Here is a tiny trained network, its code and every weight. The questions are about switching its units off for an input and a target symbol, where a switched-off unit gives its printed mean instead of its output.

import numpy as np


def w(rows, s, z=0):
    codes = np.array(rows[::2]) - 128.0
    scale = np.full(codes.shape[1], s)
    scale[-1] = z or s
    return codes * scale


def norm(h):
    return h / np.sqrt((h * h).mean(-1, keepdims=True) + 1e-5)


def f(y):
    return y / 2 * (1 + np.tanh(0.7978845608 * (y + 0.044715 * y**3)))


def softmax(a):
    e = np.exp(a - a.max(-1, keepdims=True))
    return e / e.sum(-1, keepdims=True)


def log_softmax(a):
    a = a - a.max(-1, keepdims=True)
    return a - np.log(np.exp(a).sum(-1, keepdims=True))


def net(x, mask):
    ids = ['ΔΣΦαεηθλμπτψ'.index(c) for c in x.split()]
    T = len(ids)
    res = E[ids] + P[:T]
    u = 0
    for l in range(3):
        r = norm(res)
        for j in range(3):
            rows = slice(2 * j, 2 * j + 2)
            q, k, v = (r @ M[l][rows].T for M in (Q, K, V))
            z = softmax(np.where(np.tri(T) > 0, q @ k.T / 2**0.5, -1e9)) @ v
            o = O[l][rows]
            res = res + np.where(mask[u + j], z, o[:, -1]) @ o[:, :-1]
        u += 3
        y = f(norm(res) @ A[l][:, :-1].T + A[l][:, -1])
        res = res + np.where(mask[u : u + 8], y, B[l][:, -1]) @ B[l][:, :-1]
        u += 8
    return log_softmax(norm(res)[-1] @ U[:, :-1].T + U[:, -1])


Q, K, V, O, A, B = {}, {}, {}, {}, {}, {}
E = w([
[156,103,95,50],'Δ',
[105,135,141,156],'Σ',
[28,95,154,111],'Φ',
[155,54,117,147],'α',
[113,133,137,157],'ε',
[98,170,74,112],'η',
[111,15,148,186],'θ',
[121,132,135,159],'λ',
[114,134,138,157],'μ',
[197,181,123,172],'π',
[164,254,170,90],'τ',
[95,71,144,133],'ψ',
],0.029)
P = w([
[82,194,201,254],'0',
[67,130,90,228],'1',
[85,152,98,230],'2',
[85,152,100,234],'3',
[115,189,178,144],'4',
[103,193,191,143],'5',
[107,189,199,145],'6',
[108,191,151,118],'7',
[104,194,158,113],'8',
[120,187,145,140],'9',
],0.0057)
Q[0] = w([
[218,119,165,101],'0.h1',
[157,176,148,103],'0.h1',
[170,239,57,17],'0.h2',
[133,114,193,108],'0.h2',
[113,130,153,185],'0.h3',
[87,2,90,153],'0.h3',
],0.043)
K[0] = w([
[131,140,3,95],'0.h1',
[121,183,121,69],'0.h1',
[216,253,53,130],'0.h2',
[78,138,83,144],'0.h2',
[146,178,208,183],'0.h3',
[118,22,241,124],'0.h3',
],0.035)
V[0] = w([
[149,119,252,154],'0.h1',
[179,119,58,65],'0.h1',
[114,143,80,120],'0.h2',
[161,145,114,115],'0.h2',
[133,231,76,145],'0.h3',
[209,139,218,171],'0.h3',
],0.025)
O[0] = w([
[125,22,209,97,200],'0.h1',
[189,186,29,141,9],'0.h1',
[150,154,147,115,102],'0.h2',
[148,155,121,192,102],'0.h2',
[77,121,224,183,251],'0.h3',
[215,114,250,9,206],'0.h3',
],0.015,0.014)
A[0] = w([
[230,78,105,163,3],'0.n1',
[113,81,75,147,152],'0.n2',
[163,167,125,46,40],'0.n3',
[99,138,88,135,144],'0.n4',
[49,217,152,6,81],'0.n5',
[147,207,103,129,170],'0.n6',
[80,233,166,94,114],'0.n7',
[98,84,85,14,144],'0.n8',
],0.025,0.0019)
B[0] = w([
[136,185,113,194,144],'0.n1',
[141,125,176,94,170],'0.n2',
[105,135,54,182,162],'0.n3',
[83,96,173,127,155],'0.n4',
[30,185,140,195,232],'0.n5',
[143,142,88,59,208],'0.n6',
[136,162,57,178,228],'0.n7',
[101,2,131,62,253],'0.n8',
],0.033,0.0076)
Q[1] = w([
[203,117,165,227],'1.h1',
[69,202,219,237],'1.h1',
[23,63,210,136],'1.h2',
[214,75,3,122],'1.h2',
[24,188,96,148],'1.h3',
[194,228,194,198],'1.h3',
],0.022)
K[1] = w([
[116,123,197,175],'1.h1',
[70,133,200,4],'1.h1',
[156,239,89,53],'1.h2',
[36,48,134,177],'1.h2',
[82,215,125,82],'1.h3',
[170,173,142,179],'1.h3',
],0.029)
V[1] = w([
[166,172,109,59],'1.h1',
[134,168,124,137],'1.h1',
[155,104,115,250],'1.h2',
[152,195,102,91],'1.h2',
[68,153,116,139],'1.h3',
[72,66,64,182],'1.h3',
],0.023)
O[1] = w([
[228,108,193,223,1],'1.h1',
[211,169,113,189,48],'1.h1',
[66,82,186,9,165],'1.h2',
[138,33,103,189,51],'1.h2',
[159,153,30,156,163],'1.h3',
[35,171,31,81,146],'1.h3',
],0.011,0.0074)
A[1] = w([
[162,3,57,121,39],'1.n1',
[161,172,91,19,254],'1.n2',
[182,247,70,94,97],'1.n3',
[170,204,182,149,157],'1.n4',
[67,184,82,160,196],'1.n5',
[136,197,146,211,9],'1.n6',
[76,68,69,114,56],'1.n7',
[88,103,91,208,191],'1.n8',
],0.024,0.0036)
B[1] = w([
[123,206,6,115,216],'1.n1',
[107,52,196,225,199],'1.n2',
[155,19,15,136,254],'1.n3',
[201,140,158,204,224],'1.n4',
[171,79,212,117,247],'1.n5',
[4,172,118,125,219],'1.n6',
[146,210,113,102,213],'1.n7',
[181,101,112,103,166],'1.n8',
],0.029,0.0083)
Q[2] = w([
[118,56,72,66],'2.h1',
[174,82,133,137],'2.h1',
[164,33,73,93],'2.h2',
[86,128,110,254],'2.h2',
[151,78,190,170],'2.h3',
[122,25,57,85],'2.h3',
],0.033)
K[2] = w([
[93,22,98,186],'2.h1',
[149,73,151,153],'2.h1',
[4,162,165,153],'2.h2',
[206,178,142,11],'2.h2',
[111,131,236,130],'2.h3',
[97,10,102,163],'2.h3',
],0.03)
V[2] = w([
[111,127,125,26],'2.h1',
[4,121,125,195],'2.h1',
[125,123,104,192],'2.h2',
[99,55,109,187],'2.h2',
[73,63,96,143],'2.h3',
[144,63,185,127],'2.h3',
],0.044)
O[2] = w([
[136,177,120,3,96],'2.h1',
[8,13,141,161,249],'2.h1',
[113,152,98,195,103],'2.h2',
[120,72,50,179,161],'2.h2',
[152,62,58,117,193],'2.h3',
[185,58,187,74,202],'2.h3',
],0.026,0.018)
A[2] = w([
[220,99,4,124,147],'2.n1',
[170,96,121,139,87],'2.n2',
[132,178,99,233,227],'2.n3',
[172,123,176,68,89],'2.n4',
[216,70,112,66,138],'2.n5',
[209,69,165,185,150],'2.n6',
[98,185,104,16,254],'2.n7',
[113,160,32,88,50],'2.n8',
],0.027,0.007)
B[2] = w([
[233,38,151,201,252],'2.n1',
[98,94,128,134,146],'2.n2',
[72,13,140,9,206],'2.n3',
[160,174,63,141,178],'2.n4',
[113,54,83,164,203],'2.n5',
[136,86,198,83,220],'2.n6',
[151,246,151,226,209],'2.n7',
[87,159,253,128,181],'2.n8',
],0.04,0.014)
U = w([
[238,52,114,223,117],'Δ',
[123,86,135,49,70],'Σ',
[24,163,82,60,114],'Φ',
[131,189,119,192,254],'α',
[146,104,131,84,81],'ε',
[35,87,2,154,107],'η',
[204,157,106,106,242],'θ',
[169,91,160,68,62],'λ',
[151,78,153,44,65],'μ',
[241,125,252,176,63],'π',
[71,128,215,244,120],'τ',
[138,132,60,32,180],'ψ',
],0.017,0.0097)

Each question gives the input, a string of symbols that net reads in full, and the target symbol t.
The units are the heads (2 rows each of Q, K, V and O) and the neurons (one row each of A and B). Each row of codes is followed by its name. A weight is (code - 128) times the scale printed after its matrix; where a second scale follows, it is the last column's (O, A, B and U).
mask holds one flag per unit, layer by layer, with each layer's heads first. A switched-off unit (its flag False) gives its mean, the last column of its rows in O or B, instead of its output. The means were averaged over made-up inputs and are rounded, as every weight is.
A unit's drop is (log p(t) with every unit on - log p(t) with that unit switched off) / (log p(t) with every unit on - log p(t) with every unit switched off).
The circuit of an input: a set's keep is (log p(t) with only the set's units on - log p(t) with every unit switched off) / (log p(t) with every unit on - log p(t) with every unit switched off). Starting from the 12 units with the biggest drops (on a tie, the unit counted first), units are removed one at a time, each time the one whose removal leaves the highest keep (on an exact tie, the one counted first), for as long as the keep stays at least 0.8.
units of the circuit, in order: the units of the circuit, biggest drop first
k most important neurons: the k neurons with the biggest drops, biggest first
top k neurons in layer l: the k neurons of layer l with the biggest drops, biggest first
which heads matter: for each layer, one digit per head in row order, 1 if its drop is at least 0.15 and else 0, layers parted by /
input τ τ η, target τ: units of the circuit, in order -> (0.n8; 1.n3; 2.h3)
input π ε μ ε Σ Φ, target Φ: 3 most important neurons -> (1.n7; 1.n3; 2.n7)
input Σ Σ μ π Σ π ε, target π: 2 most important neurons -> (1.n3; 2.n3)
input τ Δ Φ, target Δ: which heads matter -> 101 / 110 / 101
input α α π τ, target τ: which heads matter -> 001 / 000 / 000
input μ Δ μ Σ Σ μ Φ μ Φ, target Δ: top 2 neurons in layer 2 -> (2.n1; 2.n3)
input μ ε α λ, target μ: which heads matter -> 100 / 000 / 001
input θ τ ψ μ τ τ η λ τ Φ, target η: which heads matter -> 001 / 000 / 000
input τ μ τ θ, target θ: most important neuron -> (1.n2)
input π Σ μ, target π: which heads matter -> 001 / 000 / 100
input α Φ λ Σ τ Δ π τ, target Δ: 3 most important neurons -> (1.n3; 0.n6; 2.n1)
input Φ π θ τ η α τ, target η: which heads matter -> 100 / 000 / 100
input τ τ η α, target η: which heads matter -> 001 / 000 / 000
input θ τ λ, target θ: top neuron in layer 2 -> (2.n7)
input τ η μ, target τ: which heads matter -> 001 / 000 / 001
input ε α λ μ μ μ μ, target μ: which heads matter -> 100 / 000 / 001
input τ η μ τ, target η: which heads matter -> 100 / 000 / 000
input ψ τ λ, target ψ: which heads matter -> 111 / 000 / 101
input α μ Δ Σ η τ Σ α, target η: which heads matter -> 111 / 010 / 100
input η θ τ Σ θ, target η: 2 most important neurons -> (1.n3; 1.n1)
input μ η Φ μ μ θ μ π τ ψ, target η: 2 most important neurons -> (1.n1; 1.n7)
input π α τ Σ, target π: top 3 neurons in layer 1 -> (1.n7; 1.n1; 1.n3)
input α Σ η, target α: 2 most important neurons -> (2.n7; 1.n7)
